In the rows, 128 means zero.
Each row of numbers stands for one thing and depends on some of the facts below. Use the named rows to name the rest.

Some things and their rows:
[124 153 117  66 124 160 159 119 129 125 146 139 127 118 134 136 128 100
 122 114 136 149 116 128 132  98 155 133 129 109 152 132 165 127 131 128
 143 126 138 162 135 125 137]: steplok
[142 115 112 107 130 132 138 120 139 139 148 138 141 147 130 145 120 125
 107 116 140 197 112 117 114  87 145 113 126 124 122 122 148 125 112 138
 140 130 124 148 132 148 112]: drubodo
[117 110 108 179 159 117 126 121 146 111 124 121  93  90 139 126 132  99
  96 130 122 114 149 101 155 219 121 111 128 132 119 138  98 142 143 145
 108 112  90 111 140 120 149]: flatotok
[119 109 139 201 122 101  94 135 122 108 102 116  96 115 128 109 133 130
 132 146 119  49 142 134 149 176  93 125 108 132 119 123  80 135 150 120
 125 119 103  82 115 113 137]: zugron
[121 140 153 141 150 151 120 143 151 121 114 131 110  88 135 125 132 116
 111 135 136 136 156 122 142 212 106 123 140 137 140 133 101 131 136 159
  98 121  76  98 144 126 153]: bupes
[114 118 145 136 163 138 121 127 154 123 107 129 105  72 139 133 146 107
 129 128 149 118 162 135 147 211 136 118 126 113 144 132 101 136 133 152
 102 123 113  99 143 133 139]: pamal
[123 134 110 102 120 124 158 113 130 133 160 137 144 134 135 139 112 111
 114 121 126 203 110 121 130  95 136 124 134 122 133 128 153 127 122 137
 139 111 115 150 141 135 126]: klesu
[114 122  96 109 123 111 148 100 128 142 164 135 153 120 136 146 116 104
 116 117 121 177 115 121 137  84 141 125 135 125 130 135 155 122 116 114
 143 105 127 150 149 135 122]: losa
[136 121 118 117 112 105 140 135 101 135 138 115 146 151 118 119 123 143
 147 126 102 110 109 142 115  89 127 145 125 141 116 123 150 125 135 107
 144 134 152 142 107 118 114]: bivum
[114 119 138 150 158 130 125 129 150 130 121 127 113  77 136 129 132 118
 114 129 130 142 156 125 148 208 115 115 140 138 134 138  99 136 134 156
  99 110 100 103 146 130 154]: brefar
[150 147 132 119 113 142 138 152 112 121 124 120 131 162 102 114 119 153
 129 137 111  89 107 113 110  71 125 137 130 139 111 120 143 126 137 107
 152 160 132 160 105 111 114]: somis
[131 119 125 120 109 115 140 120 102 148 134 124 156 153 119 127 119 155
 147 125 103 114 108 137 120  80 122 139 130 132 119 121 140 120 128 103
 145 131 146 137 110 119 115]: briril
[134 143 119  81 124 158 148 125 135 114 149 134 124 163 131 134 126  88
 118 120 155 153 113 131 114 110 154 125 113 120 140 121 164 132 119 136
 134 123 146 149 141 143 117]: zistak
[129 131 168 165 120 130  85 139 127 135  82 126 141  74 119 114 146 169
 153 136 123 113 156 146 144 150 107 142 141 129 130 143  93 125 139 118
 108 149 103  92 141 119 153]: plagrom
[127 128 138 143 143 141 100 131 147 134 121 125 125 124 143 133 135 129
 121 135 146 188 148 137 120 231 103 120 132 137 135 141 102 134 122 168
  89 114  99  71 154 148 158]: redak
[128 135 108 100 122 140 143 114 129 115 151 137 132 139 129 133 122 101
 115 118 140 182 112 120 126  96 145 128 122 124 129 129 163 127 124 121
 143 119 123 155 148 135 132]: pliplas
[123  96 150 181 132 107  93 129 125 115  90 118 106 128 134 120 144 129
 155 144 133  51 150 157 139 172 109 125 108 116 132 121  76 135 138 127
 113 118 144  68 115 121 127]: stobiklu
[133 132 138 103 120 118 142 150 110 128 134 121 145 146 113 119 122 144
 146 130 101 108 112 137 115  79 126 140 132 147 114 115 152 124 129 105
 142 146 142 153 105 117 110]: lagrobruk
[124 149 117 109 107 121 151 116 130 117 170 142 128 149 132 137 104  94
 107 125 139 145 104 121 137  86 119 122 125 125 134 124 152 124 131 127
 142 103 103 157 141 128 136]: vuses
[140 126 123 122 107 108 121 135 105 117 138 117 148 173 118 113 122 129
 147 126 110 138 108 145 111  76 127 146 125 149 111 119 160 130 132  97
 142 132 147 137 117 126 117]: kobra

Facts:
botrim Σ lozonen; botrim Σ mizak; branir Σ vograskas
branir Σ breve; branir Σ somis; bratregi Σ lozonen
brefar Σ plaklim; daskil Σ flivis; daskil Σ nugrok
daskil Σ kobra; diti Σ logu; diti Σ drizodu
dradrak Σ vuses; drebe Σ nugrok; drebe Σ pliplas
drebe Σ vestem; droru Σ naplir; droru Σ pleflis
droru Σ lozonen; droru Σ stiba; droru Σ stuflurin
droru Σ sokir; droru Σ dopaplum; drovin Σ sadok
drubodo Σ flobros; drubodo Σ redak; drubodo Σ brilebrek
flatotok Σ steplok; flatotok Σ staradrin; flatotok Σ roklu
fludram Σ zistak; fludram Σ skostarel; fludram Σ bokler
fludram Σ kobra; fludram Σ brilebrek; foskin Σ naplir
foskin Σ kunek; foskin Σ sadok; foskin Σ bupes
gamuk Σ vuses; gamuk Σ niflon; gamuk Σ sogra
grukem Σ stubra; grukem Σ flubaful; grukem Σ flitrur
klodroplu Σ redak; klodroplu Σ trinur; klune Σ stokil
klune Σ skostarel; klune Σ dopaplum; lazis Σ zistak
lazis Σ grugren; losa Σ brazol; losa Σ pletro
medre Σ feni; medre Σ flivis; medre Σ plagrom
metrom Σ stokil; metrom Σ fugo; mubrir Σ stuflurin
mubrir Σ bivum; naflek Σ lozonen; naflek Σ mizak
naklim Σ zetrikar; naklim Σ vograskas; naklim Σ skostarel
naklim Σ bokler; naklim Σ klofer; naklim Σ kobra
narol Σ flivis; narol Σ naplir; narol Σ pleflis
narol Σ breve; narol Σ fezu; narol Σ somis
narol Σ lagrobruk; nitrar Σ plaklim; nitrar Σ kunek
nitrar Σ sadok; nitrar Σ mibubrun; nuzon Σ neklon
nuzon Σ logu; nuzon Σ tuti; nuzon Σ tradak
nuzon Σ brilebrek; pamal Σ stiba; pamal Σ fezu
robron Σ stavel; robron Σ somis; romiklel Σ tragem
romiklel Σ poflo; romiklel Σ ligrofli; ruvuk Σ steplok
ruvuk Σ flitrur; ruvuk Σ fleve; ruvuk Σ zozedim
ruvuk Σ somis; ruvuk Σ sadok; sofaklo Σ stavel
sofaklo Σ grugren; stobiklu Σ trinur; viden Σ stavel
viden Σ roklu; zazek Σ poflo; zeklogos Σ feni
zeklogos Σ staradrin; zeklogos Σ mibubrun; bivum ψ 19
bokler ψ 361; botrim ψ 19; branir ψ 19
bratregi ψ 617; brazol ψ 766; brefar ψ 19
breve ψ 683; brilebrek ψ 683; briril ψ 19
bupes ψ 19; daskil ψ 19; diti ψ 683
dopaplum ψ 683; dradrak ψ 683; drebe ψ 766
drizodu ψ 361; droru ψ 766; drovin ψ 361
drubodo ψ 361; fefos ψ 19; feni ψ 19
fezu ψ 951; flatotok ψ 951; fleve ψ 951
flitrur ψ 683; flivis ψ 951; flobros ψ 361
flopen ψ 361; flubaful ψ 617; fludram ψ 617
foskin ψ 361; fugo ψ 203; gamuk ψ 19
grugren ψ 683; grukem ψ 951; kadrer ψ 203
keme ψ 19; klesu ψ 19; klodroplu ψ 19
klofer ψ 19; klune ψ 683; kobra ψ 19
kunek ψ 617; lagrobruk ψ 19; lazis ψ 683
ligrofli ψ 951; logu ψ 19; losa ψ 19
lozonen ψ 361; medre ψ 951; metrom ψ 19
mibubrun ψ 683; mizak ψ 19; mubrir ψ 19
naflek ψ 683; naklim ψ 19; naplir ψ 617
narol ψ 19; natus ψ 951; neklon ψ 203
niflon ψ 683; nistir ψ 203; nitrar ψ 19
nugrok ψ 683; nuzon ψ 19; pamal ψ 683
paske ψ 683; plagrom ψ 19; plaklim ψ 19
pleflis ψ 951; pletro ψ 19; pliplas ψ 617
poflo ψ 951; puziska ψ 766; rame ψ 683
redak ψ 19; robron ψ 19; roklu ψ 19
romiklel ψ 951; romuk ψ 951; ruvuk ψ 19
sadok ψ 203; skostarel ψ 19; sofaklo ψ 683
sogra ψ 19; sokir ψ 203; somis ψ 951
staradrin ψ 361; stavel ψ 683; steplok ψ 683
stiba ψ 19; stobiklu ψ 683; stobuzak ψ 766
stokil ψ 19; stubra ψ 19; stuflurin ψ 766
tradak ψ 19; tragem ψ 683; trinur ψ 203
tuti ψ 19; vestem ψ 617; viden ψ 361
vograskas ψ 19; vuses ψ 19; zazek ψ 683
zeklogos ψ 683; zetrikar ψ 951; zistak ψ 683
zozedim ψ 19; zugron ψ 361; bivum Ω b
bokler Ω b; botrim Ω a; branir Ω a
bratregi Ω b; brazol Ω a; brefar Ω a
breve Ω a; brilebrek Ω a; briril Ω b
bupes Ω a; daskil Ω b; diti Ω a
dopaplum Ω a; dradrak Ω b; drebe Ω b
drizodu Ω a; droru Ω b; drovin Ω a
drubodo Ω a; fefos Ω b; feni Ω b
fezu Ω b; flatotok Ω a; fleve Ω b
flitrur Ω a; flivis Ω a; flobros Ω a
flopen Ω a; flubaful Ω b; fludram Ω a
foskin Ω b; fugo Ω a; gamuk Ω a
grugren Ω a; grukem Ω a; kadrer Ω b
keme Ω a; klesu Ω a; klodroplu Ω a
klofer Ω b; klune Ω a; kobra Ω b
kunek Ω a; lagrobruk Ω b; lazis Ω b
ligrofli Ω b; logu Ω b; losa Ω a
lozonen Ω b; medre Ω a; metrom Ω a
mibubrun Ω b; mizak Ω a; mubrir Ω a
naflek Ω a; naklim Ω b; naplir Ω a
narol Ω a; natus Ω b; neklon Ω a
niflon Ω b; nistir Ω b; nitrar Ω b
nugrok Ω b; nuzon Ω a; pamal Ω a
paske Ω a; plagrom Ω b; plaklim Ω b
pleflis Ω b; pletro Ω a; pliplas Ω a
poflo Ω b; puziska Ω b; rame Ω b
redak Ω a; robron Ω a; roklu Ω a
romiklel Ω b; romuk Ω a; ruvuk Ω a
sadok Ω b; skostarel Ω a; sofaklo Ω a
sogra Ω b; sokir Ω b; somis Ω b
staradrin Ω a; stavel Ω a; steplok Ω a
stiba Ω b; stobiklu Ω b; stobuzak Ω a
stokil Ω a; stubra Ω a; stuflurin Ω b
tradak Ω a; tragem Ω b; trinur Ω b
tuti Ω b; vestem Ω a; viden Ω a
vograskas Ω a; vuses Ω a; zazek Ω a
zeklogos Ω b; zetrikar Ω a; zistak Ω a
zozedim Ω b; zugron Ω b; bivum π 569
bokler π 569; botrim π 569; branir π 569
bratregi π 569; brazol π 569; brefar π 885
breve π 569; brilebrek π 885; briril π 569
bupes π 885; daskil π 569; diti π 885
dopaplum π 569; dradrak π 885; drebe π 885
drizodu π 885; droru π 569; drovin π 885
drubodo π 569; fefos π 885; feni π 569
fezu π 569; flatotok π 885; fleve π 569
flitrur π 885; flivis π 885; flobros π 569
flopen π 569; flubaful π 569; fludram π 569
foskin π 569; fugo π 569; gamuk π 569
grugren π 569; grukem π 569; kadrer π 885
keme π 885; klesu π 569; klodroplu π 885
klofer π 885; klune π 569; kobra π 569
kunek π 885; lagrobruk π 569; lazis π 885
ligrofli π 569; logu π 569; losa π 569
lozonen π 569; medre π 569; metrom π 569
mibubrun π 569; mizak π 569; mubrir π 569
naflek π 569; naklim π 885; naplir π 569
narol π 569; natus π 569; neklon π 885
niflon π 569; nistir π 569; nitrar π 885
nugrok π 569; nuzon π 885; pamal π 885
paske π 885; plagrom π 885; plaklim π 885
pleflis π 569; pletro π 885; pliplas π 569
poflo π 569; puziska π 569; rame π 885
redak π 885; robron π 885; roklu π 885
romiklel π 885; romuk π 885; ruvuk π 569
sadok π 885; skostarel π 569; sofaklo π 569
sogra π 885; sokir π 569; somis π 569
staradrin π 569; stavel π 885; steplok π 569
stiba π 885; stobiklu π 885; stobuzak π 569
stokil π 885; stubra π 885; stuflurin π 885
tradak π 885; tragem π 885; trinur π 569
tuti π 569; vestem π 569; viden π 569
vograskas π 569; vuses π 569; zazek π 569
zeklogos π 569; zetrikar π 569; zistak π 569
zozedim π 569; zugron π 885

Rows to name:
No name comes twice in this set of rows, the named rows included.
[125  86 159 192 143  98  89 139 132 129  95 118 133 103 123 115 146 148
 148 136 113  90 160 148 133 155 114 127 125 144 114 121  89 130 134 121
 113 144 126  80 120 131 121] | naklim
[128 133 146 136 137 150  91 131 146 113 107 131 108 124 142 129 143 102
 124 138 162 156 149 139 127 198 127 123 113 121 143 130  99 138 126 166
  92 114 117  76 146 150 158] | brilebrek
[145 137  94 108 128 145 133 127 135 123 149 130 131 148 123 135 122 112
 103 116 136 208 108 104 113 105 147 122 127 138 120 134 169 131 119 124
 142 139 120 162 143 141 125] | zetrikar
[132 108 133 120 130  86 133 137 112 143 129 121 158 146 117 123 126 146
 150 120 104 136 116 143 115  62 138 134 130 138 111 113 143 122 120  96
 149 144 149 154 103 125  95] | daskil

Now the same things, written a new way:
Some things and their rows:
[114 130  95  90 125  85 136 139 117  96 153 150 188 152 139 114 173  87
 145 112 187 137 129 102 145 118]: zeklogos
[142 120  93  78 123 104 146 140 117  92 144 146 174 154 164 103 171  74
 114  99 176 108 114 101 148 127]: daskil
[143 150 142 133 146  66 197 212 130 156 177 115 147 107 134  77 109  77
 139 168 128 154 144 116  74 118]: naflek
[156 117 145 153 124 129 108 135 132 147  73  98  94 103  42 118  75 169
 118 161 108  82 154 175 174 143]: brefar
[124 139 113  87 129  72 195 171  98  98 152 143 125  56 139 161 124 104
 155 123 134 118 146 138  78 103]: sofaklo
[136 157 144  80 132  62 163 140 113 106 150 177 119  60 146 155 129 106
 165 122 131 119 162 136  45 116]: viden
[134 123 110  90 156  64 168 178 130 134 157 122 148 110 136 153 117  82
 132 135 104 102 137 106  95 124]: klune
[139 118 101  78 151  88 164 180 122 138 163 127 139 103 145 128 117  86
 135 133 106  87 139 130 102 121]: metrom
[153 122 154 169 101 127 112  93 140  90  42 107 135 158  59 123 129 152
  86 126 176 119 123 115 210 151]: stobiklu
[170 115 149 155  95 150 119  92 132  86  43 105 120 151  77 111 133 148
  71 115 169  96 114 128 213 155]: naklim
[151 131 158 170  87 133 130  91 123  73  43 117 120 133  64 127 135 161
  92 117 188 131 123 128 197 143]: lazis
[117 138 120 109 126 131 106 103 124 119 168 159 161 156 189 110 178  94
 143  98 170 157 119  97 104 123]: pleflis
[142 140 188 180 128 138  88  90 154 147  72 115  74 116  79 160  85 184
 121 150  86 128 144 141 118 150]: drizodu
[102 119  97 104 157 117 160 169 123 148 173 122 134 119 161 153 121 111
 147 140  87 128 124 123  88 110]: fugo
[135 121 146 183  96 193 102  83 128 110  71 108 112 156  97 103 129 175
  97 117 162 143 109 142 198 139]: stiba
[ 96 126 100 108 150 108 149 163 121 148 179 130 137 106 154 160 120 112
 159 136  95 139 133 122  85 105]: steplok
[102 132 113 105 163 103 142 155 129 156 172 140 135 127 156 153 130 115
 159 150  93 138 142 126  68 111]: naplir
[108 129 117 102 165 107 147 150 133 151 166 139 129 123 165 163 129 111
 150 144  88 135 134 121  67 114]: vestem
[145 130 181 179 129 153  92  95 142 157  80 105  70 106  85 149  81 180
 117 146  93 115 144 150 126 149]: romuk
[148 140 157 170  85 188  86  70 150 104  71 142 104 157 100  84 126 174
  97 116 140 144 105 147 186 156]: stuflurin

Which thing is each row?
No name comes twice in this set of rows, the named rows included.
[129 126 100  76 141  87 162 181 106 132 167 140 137  81 138 123 118  96
 152 133 120  94 149 148  96 109] | narol
[116 118  93  99 123 146 135 128 120 111 163 138 166 162 189 115 172  90
 118  93 155 139  98  97 140 123] | kobra
[123 129 112 117 149 127 165 179 121 162 191 118 125 110 170 108 114  99
 140 141  95 139 127 132  80 114] | mizak
[101 135 107 108 133 124 129 113 126 110 154 158 167 173 179 127 183 104
 140 116 163 169 116  98 112 116] | flubaful
[102 128 108 108 143 110 163 161 117 132 176 128 130  94 160 170 120 110
 151 126  98 139 128 122  80 105] | grugren
[129 117 149 180 127 158 128 123 136 148  72  87  84 115  73 159  82 188
 108 156  83 121 128 158 154 134] | neklon
[150 138 140  79 160  52 136 147 150 135 149 152 141 117 151 157 124  78
 136 133  95  91 146  99  68 138] | drubodo
[169 113 154 153 124 130 132 131 135 136  62  89  88 102  59 134  77 162
  93 152  98  73 139 157 168 150] | nuzon
[117 125  87  71 145  85 142 177 104 145 174 144 142  86 125 118 123 106
 170 143 125  92 162 161 105 107] | ruvuk
[148 126 163 170 123 111 135 135 132 133  63  95  92  97  40 146  79 171
 113 158 113 105 149 153 155 139] | pamal
[174 113 155 151 126 128 128 132 141 135  57  86  91 108  60 135  77 157
  86 150  97  67 136 151 170 153] | klodroplu
[165 136 182 158 117 117 108 104 128 134  63 119  76  80  58 138  83 173
 123 148 123  92 163 168 131 147] | flatotok
[137 117 124 149 104 143  64  94 124 122  69 126 140 159  34  73 129 170
 127 141 188 109 151 166 232 143] | nitrar

Now the same things, written a new way:
Named rows:
[ 89 133  96 142 125  95 105 141 111 102  87 126 125 122 124 126 132 127
 137 189 108 124 137 107 136 145 129]: drubodo
[ 82 148  83 157 116 108 142 143 109  53  45 109 107 111 123 133 141  87
 113 188 132 132 138  94 133 137 138]: fludram
[110 149 109 112  78 113 155  87  90 145 101 121 118 109 136 132 104 110
 164 134 177 150 128 182 156 105 151]: natus
[159 116 127 147 149 134 111 150 148 141 135 129  93 127 104  88 121 131
  93 113  80  79 141  11 101 127 134]: drovin
[102 146 115  97 153  96  93 149 104  88  82 135 124 108 112 146 144 130
 134 171 128 115 129 116 112 136 142]: sofaklo
[ 95 143  97 139 152 105 105 144 109  93  93 127 121 108 119 138 141 138
 143 171 114 119 134 133 121 139 120]: losa
[108 151 115 120 126 117 157  91  92 160  93 129 115 104 136 137 110 135
 157 130 170 150 126 228 132 119 130]: mibubrun
[ 94 142 109 139 119 106 156  75  90 145  81 131 112 120 142 132 109  99
 139 155 164 158 129 200 146 141 129]: trinur
[111 149 109 107  76 113 152  88  90 146  99 122 119 108 137 133 106 110
 164 135 178 149 128 183 156 106 150]: fezu
[170 127 117 139 133 118 134 151 142 122 148 139  98 125  94  98 114 138
  75  90  84  94 122  65  95 112 140]: flitrur
[ 96 142 141 106  78 136 136 106  92 153  88  99 106  99 122 136 101 122
 162 152 167 145 131 197 137 137 166]: droru
[112 146  91 116 157  97 126 155 102 110  85 139 130 109 114 138 129 157
 125 151 122 130 123 137 130 119 129]: breve
[105 150 110 134 114 108 148  76  92 140 116 131 116 108 140 140 116 119
 165 132 167 150 124 232 131 123 123]: logu
[105 143 113 123 136 110 149  78  85 149  81 136 112 117 139 136 113 103
 140 147 169 155 129 186 149 140 131]: nistir
[107 138 110  95 153  91  80 141 102  98  87 140 127 116 118 141 142 123
 137 178 123 112 134  82 132 140 141]: viden
[169 126 110 150 133 115 129 140 140 110 165 142  98 128 101  99 118 131
  83  89  81  94 122  71  97 111 129]: stubra
[101 144 103 119 160 102  96 142 107  89  94 133 123 107 120 143 146 133
 142 167 122 114 132 121 115 136 125]: branir
[118 130 123 113 124 139 114  91  73 151 126 115 108 108 125 142 100 119
 157 123 152 155 126 182 176 158 138]: lozonen
[155 123 124 163 138 129 113 142 149 112 153 127  90 121 103  97 126 126
  94 106  80  81 134  59  82 127 128]: brefar
[162 126 106 165 113 110 135 135 144 109 166 138  98 130 101  95 116 129
  83  94  76  96 121  80  94 115 128]: redak

Rows to name:
No name comes twice in this set of rows, the named rows included.
[102 132 111 127 156 136  91 163  96  97  97 107 112 100 103 143 129 143
 132 160 106 126 130 123 139 163 136] | naflek
[102 145  79 145 139  90 127 141 107  96 103 136 129 115 120 135 131 144
 132 155 114 133 124 155 130 124 117] | skostarel
[169 118 111 144 121 109 123 140 139 125 157 143 102 136 100  91 111 124
  79  99  79  96 125  38 113 117 139] | drizodu
[106 150 117 117 113 111 153  87  91 149 100 127 116 106 134 139 107 126
 155 132 170 151 123 235 131 121 135] | niflon
[175 128 115 132 138 110 118 139 138 106 165 148 100 126  97 105 121 126
  84  85  86  88 121  63  94 110 137] | roklu
[ 92 141 103 134 144 105 113 154 110 102  78 123 121 108 116 135 135 142
 135 177 116 123 132 132 119 139 130] | zazek
[104 132 107 134 163 132  82 154  97  87 112 112 113  99 107 145 133 141
 139 155 103 123 131 124 140 164 126] | botrim
[ 90 147 133 125 114 122 137  87  97 147  90 117 108 102 137 139 117 118
 167 154 167 140 134 220 117 137 135] | zeklogos
[170 126 139 140 152 150 161  85 127 186 124 138  81 123 126  93 100 108
  96  76 136 112 136 106 111 120 130] | sadok
[144 126 157 158  68 132 146  77 138 147 160 116  77 123 117  97  98  90
 116 102 129 107 128 160  78 131 150] | stobiklu
[151 127 152 141  39 136 145  80 135 144 159 111  79 124 119  93  96  76
 125 100 137 104 133 108 104 117 168] | romiklel

